Each row was made from one small tree. Brackets hold a mark, then the marks that hang from it, in the order of their numbers. Every link used is in the known rows. Write each row's tree.
Each row is shifted at random along 5 fixed directions that mean nothing.
Known rows:
{Q498 {Q888 {Q377 {Q26 Q45 Q622} {Q623 Q63}} Q420}}: [ 107 -281 -206  -43  334 -370   -4 -250   -9  105  -83  144  341   85
  -17 -241  -50  -54    7  236  -70  232   96 -188  -53  -95 -262 -240
  -95  -72  105  -72 -346 -167  259  238    8  112 -150  160   16    3
 -216 -102]
{Q63 Q45 {Q888 Q420}}: [-142 -168  -93 -109  306 -126 -176  150 -169 -158 -180   20 -102  211
  154  -32 -159  125 -108 -151   73  230  133  -25  256  -60  101  -96
 -406 -445  -59 -227 -304  247  101 -177  -87  121   39   28  -51 -201
  131    0]
{Q45 {Q575 {Q498 {Q888 Q377}}}}: [  99   17  -79   -6  -11  -82    6  -96  -67  103  -35  154  203  -14
  -64   35  -50  -51   19   44  158  203   97   33   -6   32   59   59
 -142 -160  183   40 -230 -232  146  -27  -78 -136 -121  -17 -124 -131
  -83 -397]
{Q377 {Q26 {Q74 Q888} Q534 Q622}}: [  21  -41  -46  173   26 -360   55 -195  -77  408  -73  511  102  290
 -255   82  -83  139  114  201  129  167  159  -62  -79  138 -109 -158
  -62    1   39   -6 -224    7   87  200  -78   32   57  -82  -96  111
 -215  -57]
{Q377 {Q26 Q45 Q74 {Q622 Q888}}}: [-125 -140  -61  -92  448 -373  133  -17  -59  235  -79  374   86  319
 -144  -64 -117  246   23  -18  219  267  194   88   29   70  -15 -195
 -277 -331 -110 -144 -302  256  105  -38 -131  100  125  -24  -43 -107
  -30  246]
{Q420 {Q63 {Q45 Q575}} {Q623 Q74} {Q888 {Q377 Q447}}}: [ -80  -17 -137  194 -319 -233 -124 -307 -250  247  -91  210  409   35
  -66  188  114  -91  145  347   75   81   66 -194 -274  158 -108  148
 -160  243   31  330 -140  -49  168  342  102   12 -190 -196 -250  229
  -78 -495]
{Q26 {Q74 {Q377 Q447 {Q623 Q63}}} {Q534 Q575}}: [   7  -34   -7  -50  -22 -324  239 -234 -250  298  119  193  340  144
 -311  -51   18  288  246  113  -76  214 -284  -43  -84  192 -362  -92
  266   -4 -105  279  -16  162    6  218 -200 -230  -12   16 -122   36
 -228  356]
{Q534 {Q74 Q45 Q888} {Q575 Q63 Q498}}: [ -48  235  -32  101 -349  -76  -87  -95 -380   41  130  -55  -34  153
  -23  333 -230  235  -37 -127  -53  -71 -354   73 -130  221   94  -10
 -130   28  -32  211   86  153   11   62 -125 -224  -46   -3  -14 -114
 -235 -476]
{Q377 {Q26 {Q74 Q45 Q888} Q622} Q447 {Q623 Q63}}: [ 228  -32  -73  163 -129 -188   89 -241 -116  454  -50  171  241  -66
 -130   29  -43    6  175  304 -109  123  -44  -64 -136  223 -213 -198
  111   57   32  147  -10  -59   37  157   94 -128  -74  137 -104  296
 -394  -17]
{Q498 {Q888 {Q420 {Q63 {Q45 Q575}} {Q623 Q74}}}}: [-179 -185   19  -25  146 -192 -107    6 -220 -284   38  -52  172  194
  244  -84  -87   59  -82  -47   17 -105    9 -114 -115   -6   60 -113
 -305 -286  -15   44 -169  263   81    2   67   25   11   82   26 -111
   42  -83]
{Q534 {Q74 Q26 Q377} Q498 Q575}: [ 100 -135 -222 -103  281 -251  -15  -74 -122 -126   35  122   10  487
  -75  227 -243   57 -392  -55 -160  357  -40  162  180 -244   83 -335
 -396 -373   38 -124 -284  -19  175  -31 -215  -67   33   58  229 -517
  -15 -304]
{Q498 {Q888 {Q377 {Q26 Q45 Q622}} {Q420 Q63}}}: [  60 -104  -64   89  -16 -184   52 -111  -82  240  -17  160  306   55
  -37  -42   75   56  176  199   98   79  -12  -69 -159   70  -60 -104
 -203 -127  105  -13 -274  -82   69   41  -54  -32   49    9 -138   26
  -82 -262]
{Q534 {Q498 Q888} Q575}: [ 109  -41  -79  -48 -110 -175   62 -175 -240 -212  203 -257  239  198
  -99   14 -221   45 -144   37 -103  179 -254 -131 -138  -23 -149 -217
   62 -222  -20   90  -76   -9   76  134  -84 -128 -118  134  163 -104
 -223 -183]
{Q575 {Q63 {Q888 {Q377 Q447 Q623} Q420}} Q498}: [ -48 -165 -220 -166  241 -382 -163 -319 -280 -130 -110 -114  217  -52
  -61 -206 -308  135    3   87 -140  238  -56 -144   56   -3 -376   25
  135  182 -140  121  -92  184  360  398   22  163 -451  280 -116   33
 -316  -66]
{Q63 Q45 {Q888 Q377}}: [  51  134 -130  -26 -401 -103   90 -122 -331  519  -84  151  299  -45
 -267   77  250  183  490  195  217  385 -267 -114  -30  306 -379  275
  285  126  -67  177 -101 -133  -74   91 -273 -155  -20 -294 -359  191
  -79 -225]
{Q575 Q63 {Q498 {Q888 Q420}}}: [ -89  -55  -68 -225  412 -211  -77  -68  -25  108 -131  486   37   31
   -8   28 -110  226   36 -146  245  314  222  229  154  -75   91   26
 -371 -141  184  -66 -318   46  245   42 -136  127 -116  -34 -189 -276
   11 -311]
{Q447 {Q74 {Q26 Q534} Q45 {Q377 Q623}}}: [ 152  -34  -93   57 -292 -302  102 -187 -116  343   16  304  317   61
 -115  365   65  112  102  181  -26  180  -87  -96  -47   73 -132   58
   45   42   62  127 -125 -100  107  128   19 -242 -109   16  -61  -97
 -256 -239]
{Q575 {Q63 {Q888 {Q377 Q623} Q420}} Q498}: [  92    7  -94  -52  -60  -68   -8 -154 -213  133  -84    9  179 -283
  -18   29  -18   99  118  -13   53  261  -94   30   64   35  -20  116
  -78  -81   96   47  -42  -85  173   44  -61  -72 -264  187 -268  -50
 -240 -315]
{Q26 {Q74 Q45} Q377 Q534}: [  14  -46  -30   75   93 -288  260  -24  -19  385  -68  546  177   67
 -127  206  158  192  102   17  171  301  138   22   42   74  162   -7
 -277 -341  153 -112 -272  -96   -5  -13 -195 -146   55  -47 -157 -201
  -95   -8]
{Q45 {Q575 {Q63 {Q888 Q377}} Q498}}: [ -44   75  -24  -39  112  -49  -96   48 -181    1 -130  118  -31   26
   45  111 -136  111  -19 -176  171  132  125  169  164   78  218  133
 -301 -231   47    6 -140   38  147 -193 -113  -70  -98  -17 -225 -214
   12 -257]
{Q420 {Q63 Q888} Q623}: [-110 -107   -8  154 -262 -168 -130  -94 -324 -307   43 -208  179   42
  146  175 -174   20 -101   24  -24  -96   53 -205 -192   76   97   16
 -223 -150  -56  127   43  308  137  112  151   60 -173  182  -31   68
 -151 -179]
{Q498 {Q888 {Q377 {Q447 {Q74 Q26}} {Q623 Q63}} Q420}}: [ 289    3 -114  141 -203   79  -15 -117  141  429 -135  364  249 -222
  -50  169  176 -170  166  210   87  202  114   72  -42  -26   93  -74
 -289 -194  461  -19 -305 -478   28  -91  -48 -282   -3  -11 -214  -25
  -90 -597]
{Q575 {Q63 Q45 {Q888 Q420}} Q498}: [-176 -139    2 -430  719 -102    9  253 -162  -56 -215  236 -147   33
  217  -32  -56  376  -52 -391  220  495  150  347  481 -148  278   39
 -594 -613  -19 -252 -250  335  177 -399 -168  163  -50   75 -248 -510
  238  111]
{Q534 {Q74 {Q26 Q45}}}: [  52 -122 -179   73   64 -280  -18 -126 -115  -33  -36  131  141  177
   -7  205 -176   49 -205   32  -10  209  103  -80   25  -77   38 -175
 -282 -260  111 -106 -238  -63  152  141  -34  -47  -73  130   98 -224
 -202 -296]
{Q498 {Q888 Q377 {Q420 Q623}}}: [ -73 -259  -80 -133  263 -261  -43  -98 -109 -215   41  -48  242  135
   53 -249 -117   34  -41   31  -17  111  -34  -98  -83 -115  -70 -135
 -232 -251   63  -32 -263  118  165   18  -48   21  -76  151   38 -177
    4  -77]
{Q74 {Q377 {Q26 Q45 {Q534 Q575} Q622} Q447}}: [ 154 -252    2  -82  378 -213  296   32  -54  182   -9   61  138   92
  -68  -24  -92  165 -114   -7  -68  438    6  108  229  -33   62 -303
 -378 -544  -27 -197 -213   98  122 -262  -92  -86   24  217  -11 -285
  -33  274]
{Q377 {Q26 {Q74 Q888} {Q534 Q498 Q575}} Q447}: [ 239 -143  -90   34  157 -259  186 -243  -35  256  -26  198  263  138
 -291  -39 -142   10  -32  254 -101  457  -19   -7   14  -19 -232 -281
  -14 -227   89  -16 -215  -96  142  136  -48 -128  -76  131   15  -36
 -240   45]
{Q623 Q63 {Q74 Q888} {Q377 {Q26 {Q45 {Q575 Q498}}}}}: [  -6  -89 -154   12   78 -224  -86  -43 -356   -6  -21  -63   80  199
  207   77  -89  186  -77   34 -196 -151 -198  -74   81  125   -4 -410
 -161 -111 -166   97  -32   58  -29  216   87 -152    2  154   -9  -48
 -195 -137]
{Q63 {Q888 {Q377 {Q26 Q534} {Q447 Q74} Q623} Q420}}: [ 113 -109 -122   64   76  -66 -143  -55  -35   57 -163   -7   64   31
  -79  -55 -160  -47  -11  148  -91  164   84  -33  114  -28  -48 -164
 -185 -261   59  -50 -227   28  103 -127   -9 -123  -37  142 -100    0
  -52  -56]
{Q575 {Q63 {Q888 Q377}}}: [ -56   35  -78  108 -143 -126 -216  -44 -256  -87 -114  -53  -63   46
   42  181 -219  121  -19 -106   30  -12   68  -52   37  119   96   40
 -227  -74    3   -5  -79  124  120   19  -74   -3 -145   63 -155  -31
 -143 -282]
{Q622 {Q888 Q377 {Q420 Q623}}}: [-166 -132  -66  139 -132  -54 -146  -69 -205 -212   69 -213  133   70
   -5 -111 -219  -16  -42  -85  -23 -167 -119 -108 -206   41   76 -121
 -302 -218   -7  -30 -166  213   60  -52  -56 -144   37  133   -2  -28
  -72 -210]
{Q63 {Q45 {Q575 Q498}} {Q888 {Q420 {Q623 Q377}}}}: [  -7  -58  -72   73 -218  -49  -33   24 -406 -189  -22 -387  175 -103
  213  -33  -33  -31  -35  -15  -76    1 -237 -224   14  151   28   85
  -75 -270 -146   36   30   94   22  -45   49  -94 -146  199 -105   38
 -143 -203]
{Q420 {Q623 {Q74 Q26 Q377}} Q888}: [-113 -172   82  -85   29 -145    6   67 -284 -208  116  -74   62  130
  211  151  -79  107 -187 -131   11   -9 -141   89  -38  -50  352 -154
 -511 -416  -51   42   -3  339   48 -212   55  -76   15  164   36 -285
   31  -79]
{Q575 {Q63 Q45 Q888}}: [-167  -58   53 -202  115 -211   22   86 -486 -232  -13 -307   35   51
  163  -25 -138  384   56 -249    8  140 -219  -57  132  156  -99   72
  -22 -274 -288   25   80  485   46 -112  -86   44 -145  159 -131 -108
  -75  295]
{Q623 {Q63 Q888} {Q74 Q45} Q377}: [  73  -41 -139  193 -378   10 -163   71 -365  -95  -30 -255  -21  -30
  394  320   34   84  -84  -41 -214 -213 -195 -205   54   91  242 -334
 -272 -282  -25   20   72  -85 -189  105  124 -278  -14  225  -16  -14
 -234 -397]
{Q888 {Q420 {Q623 {Q63 Q45} {Q377 Q447}}}}: [  90  -12  -56  136 -335   22  117 -138 -213  306   28   62  387 -265
  -62   34  221   98  295  130   33  113 -250  -54  -69  154  -62  -50
  -96 -152  127  138  -57 -161 -124   43  -55 -317   72    4 -258  124
 -100 -303]
{Q623 {Q74 Q45} {Q377 {Q26 Q534} Q447}}: [ -46 -316 -174  -74  383 -306 -142    1 -245 -289  -44 -219  -21  309
  171 -113 -360  194 -245    7 -352  -14  -39 -132  203  -68  -49 -498
 -267 -328 -223  -58 -160  351   43   92  126  -69  -24  301  165 -167
  -93  232]
{Q420 {Q623 {Q74 Q45}}}: [ -46 -201  -44  -18  -85 -261   36 -173 -271 -184  154 -180  298    8
   94    4  -93  102  -83   35  -61   84 -153 -221 -134  -30  -55 -130
  -89 -212  -29  124    4  119   75  160  139 -146 -146  222   94  -78
 -215  -72]
{Q420 Q63 Q623 {Q888 {Q377 Q447}}}: [-155 -121   27    3  -73 -181  -34 -114 -297 -163   72 -151  296   45
   21   31 -107   98   23  103  -14  -10  -60  -30 -231   60   88   12
 -317 -118  -86  233  -15  409  149   -2   89   29 -148  110 -144   10
   17  -58]
{Q575 {Q63 Q45 {Q888 Q377 Q420}} Q498}: [  -4 -160 -136 -246  223 -279   71 -131 -339   10 -114 -110  263 -178
   79 -125   19  227  100  -25    0  445 -172  -84  177  -32 -221  129
  -13 -136  -93  -26  -88   54  242  127  -59   93 -368  240 -231 -147
 -196  -67]
{Q447 {Q74 Q45 Q377 {Q888 Q420}}}: [  12  -97    2 -160  147 -175   59   85  -32  174  -17  273   72  196
   74  257   41  229  -48  -50   53  230  -57  178  136  -56  183 -167
 -422 -350   57  -89 -242  107   62 -239  -41 -203   91   36  -17 -412
  141 -163]

Which tree is each row?
[-110 -158  -90  -12  501 -347   53   64  -96 -146 -126   89   85  176
  178  -38 -112   58 -242 -110  -34   16  206  -41  115   45  208 -183
 -368 -492  -82 -140 -225  177  139  -56  -41   36  -38  229    5 -216
  -84  285] => {Q26 {Q45 Q575} Q74 {Q377 {Q623 {Q63 {Q888 Q420}}}}}
[-209 -187   21 -158  313 -197   46  -21 -224 -109   25   83  298   90
   78 -142   -7  221   53  -64  117  162  -17   57   30  -50   21   26
 -311 -327  -56   62 -192  316  147  -98   -2   16   24   40 -142 -203
  136   75] => {Q888 {Q420 {Q63 {Q45 {Q575 Q498}}} Q623}}
[ 141   14 -179  239 -210  -64 -205  -83 -117   38 -148  -87   42   48
  -47  109 -216 -201  -84  133  -33    9  143 -153  -17  136   38  -14
 -146  -95   57  -25 -181 -122  150  -21    2  -71  -98   52  -65  105
 -212 -326] => {Q63 {Q888 {Q377 {Q26 {Q45 Q575}} Q623}}}
[-114  -50   -2 -185  299   80  -34  321 -233  -67 -134  -95  -82  100
  190 -113    7  157   21 -230  129  191  -77  179  305   10  265   59
 -435 -609  -85 -156 -221  207  -17 -548 -184 -103  126   -1 -230 -336
  278   18] => {Q63 {Q45 {Q575 Q498}} {Q888 Q377 Q420}}
[  74 -200  -26 -219  185 -137  116 -120 -217  -92  103 -291  266  -90
    7 -202 -173  162   -8   32 -181  259 -223  -66   28   -5 -237 -255
   96 -306 -103  141   24  233   34  -17   89 -231 -133  321   58  -56
 -181  366] => {Q377 Q447 {Q623 {Q74 Q45}}}
[-143  -79   18 -233  504 -169  -12   51 -161  -11 -140  145   74  172
  -11 -190 -114  249   79 -166  142  271   42  216  226   33  -42   12
 -223 -306  -80    3 -232  253  130 -242 -188  -50   44  -58 -177 -261
  214  217] => {Q45 {Q575 {Q63 {Q888 {Q377 Q447} Q420}}}}
[ 124  -52   17  -22 -100  -81  160   32 -295 -130  186 -398  152  104
  -13  -90 -121  139   -5   69 -134   -7 -337  -40 -139  106  -10 -230
   28 -369 -147   50   52  188 -129 -159  -60 -212  -14  278   -2  -40
 -178   28] => {Q534 {Q498 {Q888 {Q377 {Q26 Q74 Q622} Q447}}}}
[  57 -186  -73  -20   30 -256   -4 -164 -227 -118  -88 -172  261 -150
  124   14  -76   68  -38   40 -100  208  -80 -118   37  -56  -86   -1
 -147 -208   14    0  -40   62  209   60   83  -50 -308  336  -98 -106
 -203 -116] => {Q575 {Q63 {Q888 {Q377 {Q447 {Q74 Q26}}} {Q420 Q623}}}}
[ -46 -167 -260 -139  174 -396 -102 -194 -310  -29 -123   81  210  195
   20  -16  -62  213   58   92 -106  215  -25 -181  129   26 -328 -221
   72   51 -157   84 -139   56  117  433  -59   91 -166   52  -43   22
 -145  -12] => {Q623 {Q63 Q888} Q377}
[  39  -12 -195  165 -305 -182 -287 -239 -177   -9   -8  -46  112  142
  -97   19 -293  -99   35  218 -129 -187  -32 -225 -236  168 -220  -87
   95  240   37  195 -143    8   83  305    9  -81 -140   25   -1  213
 -293 -384] => {Q498 {Q888 {Q377 Q447 {Q623 {Q74 Q26}}}}}
[  46  -74  -60   13 -211 -150  -22 -204 -249  -78  143 -280  340  -26
  -71 -224  -97   25  158  145 -102  -79 -322 -226 -263  120 -289  -79
  203   12  -11  173  -62   51   32  138  -50 -168  -90  171  -17  128
 -243  -95] => {Q498 {Q888 {Q377 Q623} Q420}}
[-160  -74   49 -156  393 -306  166  128 -226  -16  -49  117   87  165
  121  -37   16  305   19 -192   99  118  -71  132  117  109  145   -6
 -261 -454 -155  -64 -136  317    1 -227 -176  -82   78   88  -84 -307
   66  313] => {Q26 {Q74 {Q45 {Q575 {Q63 {Q888 Q420}}}}} Q377}
[ -34  -82    2  194  313  -74 -119  197  -52 -139 -159  117 -186  245
  160  138 -262   43 -302 -198   18  -30  283   93  214  -13  427 -214
 -673 -597   82 -278 -286  148   99 -335  -34  -51  150  107    1 -296
   20  -84] => {Q377 {Q26 {Q45 {Q575 {Q63 {Q888 Q420}}}} {Q534 Q74}}}
[  -8  -42  -68  122 -269 -150  -26 -229 -200  133   64  183  286  -56
  -24  173   79   87  100   98   85   61  -23 -121 -131   46  -26 -115
 -105  -47  148  204  -38 -148   -5  251   45 -202  -48  -16 -104   64
 -199 -353] => {Q420 {Q623 Q63 Q74}}
